In the rows, zero is written as 128.
Each row of numbers stands for one object and depends on some of the facts below. Use the named rows to name the rest.

Some objects and their rows:
gekar: [116 131 142 109 117 124 115  89 110 125 148 133 133 138 103 120 141 126
 157 168 111  84 106 157 141 144 107 132 148 104 121 150 137 121 125 106
  99]
lugu: [135 139 160 234 160 109 128 135 133 146  79 139 108 111 124  88 144 122
 146 166 132 116 133 134 165 141 123 117 107 102 149 118 124 125 122 125
 125]
bibal: [131 120 159 228 145 112 110 125 133 183  85 168 102 132 112 109 135 107
 171 154 126 135 109 147 187 168 137 114 114  96 143 147 125 147 128 124
 119]
muskes: [152 123 115 104 128 138 147 137 138  75 141  91 145 125 155 148 117 144
  73  84 161 116 149  92  89 111 118 116 115 140 130 108 109 112 125 134
 146]
fakufla: [113 111 147 194 109 134 128 137 138 134  66 138  97 120 109 116 156 116
 159 140 124 158 161 164 171 144 165 106 110 130 122 116 149 120 122 115
 201]
drozen: [119 148 128 119 107 156 137 110 138 116 148 119 101 123 109 121 107 131
 126 178 109 112 130 122 135 151 128 154 126 163 132 123 129 120 148 137
 106]
kisko: [132 121 133  66 101 151 121 108 134 109 133 140 136 173 132 138 136 135
 144  75 132 132 121 130 126 113 131  94 149 125 103 118 144 115 117 131
 159]
fliskes: [104 133 135  92  87 136 109 107 100 168 156 132 137 132 107 135 113 118
 146 146 102 127 107 123 115 134 122 135 166 120 104 176 138 127 139  89
 105]
duristor: [130 139 169 110 123 159 118 106 125 184 135 158 151 180 164 107 108 132
 150 119 136 119  78 134 127 120 118  93 175  87 110 134 126 125 130 140
  96]
gripin: [114 159 151 105 118 156 126  89 124 145 160 133 133 143 113 114 126 120
 153 129 132 115 113 115 128 134 112 109 164 107 100 148 138 132 131 142
 107]
pakla: [132 126 127 205 171 117 154 184 138 142  87 112 126  95 156 124 134 110
  90 109 163 182 173 123 122 104 138 106 112 114 140 103 117 127 111 148
 147]
brepa: [119 139 144  98 122 131 115  95 115 129 158 130 119 139 113 121 128 126
 154 157 101  97 105 158 140 155 126 150 147 113 121 139 139 141 135 116
  98]
dredon: [100 106  51 103 106  37  96 109 183 144 141 109 166 174 103 133 161 153
 159 103 221 141 147  68 144 103  97 151 169 131 100 149 111 198 118 143
 104]
sazifer: [107  64  87 176 113  22  89 144 181 144  75 120 114 164  99 132 180 124
 181  86 199 182 160 117 192 151 141 139 123 108 121 149 112 202 112  94
 164]
fuzer: [129 145 123  96 120 140 127 117 119 138 145 135 154 139 120 128 138 146
 132 120 135 120 125 105 114  97 124 128 148 140 111 116 141 133 124 155
 124]
truna: [122 156 159 114 115 159 130  90 117 143 145 128 136 147 119 114 125 124
 146 131 122 116 114 116 134 130 114 107 168 111  99 143 140 127 126 142
 107]
zafim: [122 152 144  93 130 137 135 114 126 127 140 114 135 134 125 122 124 128
 122 107 129 140 127  98 120 118 107 111 159 123  98 138 134 113 126 133
 124]
stakunu: [112 152 161  78 122 146 132  99 103 142 158 116 126 139 129 120 126 125
 152 114 117 118 117 127 115 145 131 142 175 101  94 146 147 163 133 111
  98]
drutipek: [123 132 131 107 122 137 112  94 122 139 157 142 121 140 107 133 123 128
 160 156 100 101  99 143 148 154 117 135 136 124 127 157 134 129 132 118
 100]
takam: [119 104 136 206 122 109 125 145 146 116  69 120 100 114  83 121 175 116
 179 139 131 155 174 154 187 149 154 132  98 124 116 132 149 133 118 109
 197]
vaple: [136 157 170 247 146 160 131 128 136 163  93 146  87  93  82 123 141 101
 189 176 105 149 146 127 197 173 155 133  95 127 134 163 143 141 122 144
 133]

Some facts about the objects:
bapo (ξ 116)
bege (ξ 645)
bevun (ξ 515)
bibal (ψ gruni bege sepok steple timu) (π grodranok groris) (ξ 762)
bizus (π gekar bevun) (ξ 515)
brafu (ξ 645)
brepa (π gidrim groris kleskel) (ξ 762)
bribrugril (ψ sodrus) (π bripla) (ξ 116)
bripla (π drufor) (ξ 515)
brusabro (π flovi) (ξ 116)
damuk (ψ duristor dideflo) (π groris) (ξ 288)
dekur (ξ 116)
dideflo (π stakunu) (ξ 836)
domo (π groris) (ξ 288)
doron (π brafu repir) (ξ 762)
dredon (ξ 836)
drenem (ψ zafim) (π vitan fliskes) (ξ 261)
dreva (π damuk) (ξ 836)
dritrim (ψ grunan duristor motus sepok dekur kevi) (π gidrim) (ξ 515)
drizal (ψ skebra) (ξ 515)
drozen (π gibraflu stoskon) (ξ 116)
drubek (π dritrim stakunu) (ξ 515)
drufor (ψ bripla zosti) (ξ 836)
drutipek (π drufor groris) (ξ 762)
duristor (ξ 762)
fakufla (ψ drozen gotok) (π stonon) (ξ 288)
fledi (π kleskel) (ξ 116)
fleklis (π flovi groris) (ξ 762)
fliskes (ξ 762)
flovi (π gibraflu) (ξ 836)
foflam (π steple) (ξ 762)
fuzer (ξ 836)
gaplon (π fleklis) (ξ 116)
gekar (π groris) (ξ 762)
gibraflu (π drufor groris) (ξ 762)
gibral (ξ 762)
gidrim (π gibraflu) (ξ 515)
gobres (ψ gruni) (π kleskel gibraflu fliskes) (ξ 116)
gokote (ψ kabeklo dredon steple) (ξ 288)
gotok (π gidrim groris kleskel) (ξ 116)
gripin (ξ 762)
grodranok (π drufor timu) (ξ 261)
groris (ξ 762)
grulik (π zanak) (ξ 836)
grunan (ξ 645)
gruni (ξ 116)
kabeklo (ξ 762)
keven (π groris) (ξ 836)
kevi (ξ 836)
kisko (ξ 288)
klabe (π domo klodros gobres) (ξ 116)
kleskel (ψ pegitruk) (ξ 261)
kletu (π kleskel bripla) (ξ 261)
kliskun (π fliskes) (ξ 261)
klodros (ξ 116)
koflem (π groris) (ξ 515)
kopiflol (ψ grulik) (π zanak) (ξ 261)
kubu (π groris) (ξ 116)
legir (π groris gobres) (ξ 288)
lezes (π kubu) (ξ 116)
lotos (ψ dekur sodrus) (π kubu) (ξ 116)
lugu (ψ plemo vubas) (π lezes damuk) (ξ 116)
midrem (ψ domo) (ξ 515)
motus (ξ 762)
muskes (ξ 261)
neten (ψ truna fledi) (ξ 116)
noske (π drufor klodros groris) (ξ 836)
nutin (ψ duristor kisko) (ξ 836)
pakla (ψ gripin) (ξ 515)
pana (ξ 645)
pegitruk (ξ 261)
plemo (π klodros) (ξ 515)
plizil (ψ dredon) (ξ 515)
repir (π gidrim) (ξ 288)
reru (π domo groris) (ξ 288)
rinon (ψ vorel velu pegitruk) (π trana damuk) (ξ 836)
ruflo (ξ 515)
sazifer (ψ dredon) (π kleskel) (ξ 288)
seko (ψ bizus skebra gibraflu stakunu fliskes kubu) (ξ 288)
sepok (ξ 762)
skagre (π bribrugril gibraflu gobres) (ξ 515)
skebra (π klabe fliskes) (ξ 645)
skoze (ψ gaplon) (π legir) (ξ 288)
sodrus (π klodros) (ξ 762)
soklol (ξ 288)
stakunu (ξ 762)
steple (π timu bripla) (ξ 645)
stonon (π domo) (ξ 288)
stoskon (ψ gibral foflam) (π klodros) (ξ 515)
stupom (π zafim) (ξ 836)
takam (ψ koflem kabeklo) (π keven) (ξ 288)
talo (π motus) (ξ 288)
timu (ξ 288)
torik (ξ 515)
trana (ψ grunan velu truna bizus) (π steple) (ξ 288)
tridi (ψ gidrim) (π kubu) (ξ 836)
truna (ξ 762)
valuflu (π koflem) (ξ 261)
vaple (ψ zotu gibral) (π drufor grodranok grulik) (ξ 762)
velu (ξ 515)
veper (π klabe) (ξ 836)
vevel (ψ torik zotu drozen) (π sazifer damuk) (ξ 645)
vitan (ψ koflem) (π zanak drufor bripla) (ξ 261)
vorel (π gidrim groris) (ξ 116)
vubas (ξ 116)
vudok (π brepa bizus groris) (ξ 836)
zafim (ξ 645)
zanak (ψ gaplon) (π groris) (ξ 116)
zigak (π groris fliskes) (ξ 515)
zosti (ξ 515)
zotu (ξ 645)
zuska (π brepa drutipek) (ξ 116)

Name these rows:
No name comes twice in this set of rows, the named rows included.
[162 110  88 109 137 140 126 149 132  83 153 108 141 124 142 169 110 142
  90  78 128 114 131  93  97 126 119 145  75 150 149 142 101 108 116 127
 136] -> grodranok
[125 124  98  99 108 135 121 122 126 128 149 157 129 136 109 141 121 146
 137 173 115  98 115 142 137 123 131 150 116 169 142 116 126 127 136 155
 116] -> noske
[117 148  88  33 130  44 133  45  79  95 142 165  60  65 125 110 139  90
  78 149  77  85  91  83 108 153 119  73 132 113 183  89 124 154 137 151
 130] -> gaplon
[125 123  89 124 147 125 151 154 127  78 156  80 143  87 108 155 140 136
 101 154 134 125 177 159 110 115 109 169  99 161 134 123 122  98 121 120
 126] -> koflem
[118 153 151  87 127 143 136  90 128 131 164 132 113 153 120 114 125 129
 158 145 122 101 115 153 140 161 135 140 157 125 118 119 141 159 136 142
 102] -> doron
[128 144 135  79 137 145 135 127 120 130 149 140 143 157 151 114 127 148
 139 114 129 106 113 136 110 112 150 144 148 135 127  98 136 159 131 157
 117] -> dideflo
[130 122 163 211 143 125 119 172 125 200  59 176 147 136 166  96 136 127
 141 104 149 158 114 129 130  95 162  94 142  89 131 107 125 148 127 145
 138] -> nutin
[111 121  99  90  90 136 126 122 123 137 136 146 131 136 107 126 115 144
 126 171 127 112 124 132 115 111 130 143 138 162 132 112 131 132 140 148
 125] -> veper
[145 101 140 216 148 125 141 204 111 119  73  89 115  82 154 143 123 121
  94  89 121 171 167 123  84 130 160 147  93 109 140 145 114 136 133  67
 163] -> kleskel
[114  90  65 205 157  14 124 186 193 155  93  93 141 120 138 137 158 116
 107  95 246 199 179  90 154 111 109 133 127 113 127 130  89 181 122 133
 120] -> plizil
[158 111 117 241 151 132 139 184 156 101  84  99  91  79 121 156 131 122
 109 121 135 154 176 102 143 149 155 153  51 148 150 147 115 131 125 123
 166] -> vitan
[140  81 161 193 127 110  99 159 119 165  59 169 131 149 153 123 148 118
 169  94 117 160 107 177 149 127 153  98 113  72 137 132 140 114 107  79
 178] -> damuk
[121 122 156 222 132 118 128 159 129 174  82 145  94 103 138 102 112 115
 138 170 121 156 119 127 145 157 155 137 122 111 143 140 117 149 144 104
 117] -> gobres
[137  98 155 194 185 110 142 220 130 163  85 143 130 129 213 123 112 120
  96  94 156 162 120 183 104 127 164 131 113  95 165  88 105 147 130 112
 125] -> dritrim
[155 103 118 215 135 119 144 179 154 110  81 123 102  97 149 139 119 125
  85 123 146 150 150 113 125 144 159 121  67 140 166 112 102 128 132 131
 166] -> drenem

The same objects again, as new rows of numbers:
Known rows:
seko: [125 157  79 172 104 123 144 131 107 149 170 151 160 130 157  80 114 133
 123 144 115  86 116 153 174 108 132 121 107  93 120 191 103 142 129 188
 112 131 154 144 164]
drizal: [125 155  80 166 108 122 147 154 146 147 136 187 170 126 155  76 110 106
 108 145 127  77  86 173 159 105 139 116 111 100 117 184 108 109  82 180
 113 130 146 130 157]
vevel: [158 155  86 145 115 104 173 128  99 169 126 115 165 193 156  95 109  97
 142 163 104 131 144 146 165  98 126 179 124 113 117 196 152 115  90 150
 125 134 148 121 126]
drenem: [130 155  79 141 113 121 151 124 120 149 118 113 159 134 158  80 116  90
 130 145 124 108 115 145 130 100 124 140 131  94 122 193 129 106  81 148
 136 135 163 130 123]
plemo: [136 154 115 156 110 121 158 154 167 150 124 125 166 131 165  77 102  98
 105 141 196  79  83 178 152 100 122 117 183 101 122 201 109 103  73 147
 127 131 118 115 126]
duristor: [126 156  76 154 108 123 169 157 117 160 129 115 162 145 175  81 146  79
 100 139 118  78  87 153 127 195 139 118 195 114 155 190 101 107  83 137
 117 126 121 145 120]
kletu: [139 155  73 139 106 113 146 140 131 152 120 113 160 136 160  72 117  70
 124 146 113 109 114 144 132 101 127 142 154  96 127 187 121  99  80 138
 129 143 136 151 120]
gotok: [164 152 110 142 107 105 158 131 103 149 126 117 158 187 159  77 107  70
 110 139 135  78  92 147 153  99 121 134 205 100 118 190 117 103  75 133
 138 181 117 155 126]
steple: [134 152  88 142 102 139 145 185 191 181 127 120 169 158 202  75 119  57
 130 149 119 117 102 147 128 106 138 116 133  99 175 225 137 100  76 135
 138 128 116 119 130]
gibral: [184 152  84 141 108 109 157 137 100 149 130 119 163 194 160  76 102  63
 117 142 107  81  92 151 142 117 124 166 244 142 116 183 103 101  80 137
 121 131 118 133 118]
flovi: [137 156  90 141 111 128 150 132 111 144 123 115 174 134 157  76 141  88
 127 145 111  91 130 145 143  99 122 115 127 117 119 188 142 126  82 135
 134 160 119 123 125]
kisko: [134 152  90 168 108 118 159 148 105 148 129 112 164 146 173  78 108  95
  98 145 122  84  84 155 145 143 135 116 145 114 139 189 109 113  97 133
 106 124 117 127 122]
stakunu: [129 155  74 166 109 123 144 151 151 145 130 113 163 124 160  71 148  73
 130 141 107  75 100 144 133  97 157 115 166 101 130 193 104 116  75 142
 116 129 118 184 146]
zigak: [136 160 103 138 114 111 152 139 137 148 127 161 162 128 164  77  98  89
 120 141 182  75  81 156 150 104 125 120 137  90 118 189 140 104  74 157
 124 133 118 123 119]
dreva: [145 148  85 141 102 115 145 137 113 154 124 114 173 165 156  75 105  73
 141 146 117  91 123 141 143 100 124 119 115 102 118 195 111 116  90 136
 119 133 116 132 127]
repir: [139 160  87 148 135 120 142 131 121 141 125 118 158 153 160  76 106 101
 110 145 126  99 115 146 168 100 123 112 127 103 129 188 110 116  89 138
 132 163 112 133 124]
soklol: [147 155  86 161 105 100 146 138 117 149 131 112 166 151 161  77 107  82
 118 149 125  86  89 154 154  98 133 118 137 108 124 187 104 125  94 142
 108 125 113 117 133]
domo: [159 160 101 146 111 108 147 126 111 149 125 117 177 175 158  84 103  69
 131 139 198  77  86 145 145  99 138 118 141 107 134 194 119 113  77 138
 125 145 115 136 125]
brusabro: [129 155  95 141 111 117 147 133 133 144 123 113 162 151 158  78 110  90
 106 145 137  87  90 150 133 100 119 119 150  97 117 185 109 109  75 139
 147 140 121 139 123]
koflem: [145 157 120 145 134 108 143 170 180 145 127 139 160 145 178  81 108  56
 130 142 217  78  80 145 126 103 157 114 157  95 156 202 164 100  74 134
 137 139 114 119 136]
pana: [136 149  86 144 107 106 146 140 105 149 129 116 167 149 160  74 126  62
 151 145 106  96 117 143 138  99 126 137 138 108 123 185 141 130  76 137
 117 127 121 117 122]

Name these rows:
No name comes twice in this set of rows, the named rows included.
[174 154 112 160 109 102 172 145 112 146 123 154 158 153 169  75  98  76
  99 143 137  86  79 184 163 100 127 176 227 118 120 191 115  99  75 153
 109 133 113 118 123] -> torik
[131 152  91 146 110 115 147 136 139 149 124 138 161 137 158  89 118  62
 133 140 165  78  86 150 131 102 157 120 135  94 135 193 106 109  69 143
 143 132 122 228 148] -> kubu
[176 153 105 140 104 141 147 143 169 148 129 128 159 122 197  75 102  79
  94 151 179  88  81 200 118 100 125 121 185 111 118 186 127  98  86 151
 118 142 118 144 122] -> bripla
[124 158  88 150 106 135 180 136 130 145 126 114 173 159 164  84 136  98
 102 144 158  82  93 151 133 141 123 117 185 119 133 205 105  97  79 134
 133 125 119 140 122] -> sodrus
[130 151  88 142 107 119 148 179 138 159 124 114 163 153 174  82 158  61
 142 144 107  98  95 152 124 131 150 126 134 103 155 195 152 123  73 140
 121 124 119 119 124] -> bege
[131 152  88 145 108 144 152 127 113 158 128 115 161 130 167  89 105 112
  99 175 133 114  96 161 125 109 124 122 113  96 131 185 123 100  97 143
 133 129 115 144 121] -> bribrugril
[167 157 110 140 109 108 161 131 108 149 123 108 168 186 162  78 106  80
  94 144 144  88  90 161 148  98 126 131 249 124 114 188 106  98  68 136
 140 175 115 137 119] -> drozen
[136 146  76 144 104 153 151 137 129 144 134 116 161 124 159  84 195  83
 107 147 142  76  93 143 127  99 146 119 163 114 131 186 113 107  74 133
 143 153 126 222 121] -> gibraflu
[126 170 102 143 110 125 165 135 141 148 124 109 173 152 160  73 109 113
 112 143 177  82  94 151 134 102 127 120 155 102 118 197 107 102  77 140
 150 127 125 116 124] -> klabe
[130 187  77 144 104 125 147 130 110 147 128 111 165 136 164  82 125  94
 136 193 160 106  93 147 124 126 121 119 107  98 203 190 198 112  98 140
 140 126 121 117 126] -> bibal
[140 149  87 150 110 108 145 189 171 146 127 116 182 168 170  79 116  60
 146 144 112  80  93 142 126 101 162 120 148 109 163 187 134 132  72 142
 121 127 110 116 136] -> dredon
[132 151  83 152 111 130 156 166 115 201 124 115 166 125 159  85 187  67
 119 142 107  79  95 149 130 131 163 117 144 108 129 194 113 118  76 137
 112 126 118 166 126] -> grunan
[131 156  83 159 116 119 145 174 152 148 125 110 166 146 203  81 107  70
 101 151 144  88  78 151 124 130 153 119 131 103 180 187 125 109  91 135
 108 126 122 117 132] -> timu
[129 172  83 144 162 121 141 148 162 150 119 114 160 159 182  78 103  76
 128 158 136 112 124 146 136  99 126 116 104  94 177 184 127 117 100 146
 141 139 119 115 134] -> sazifer

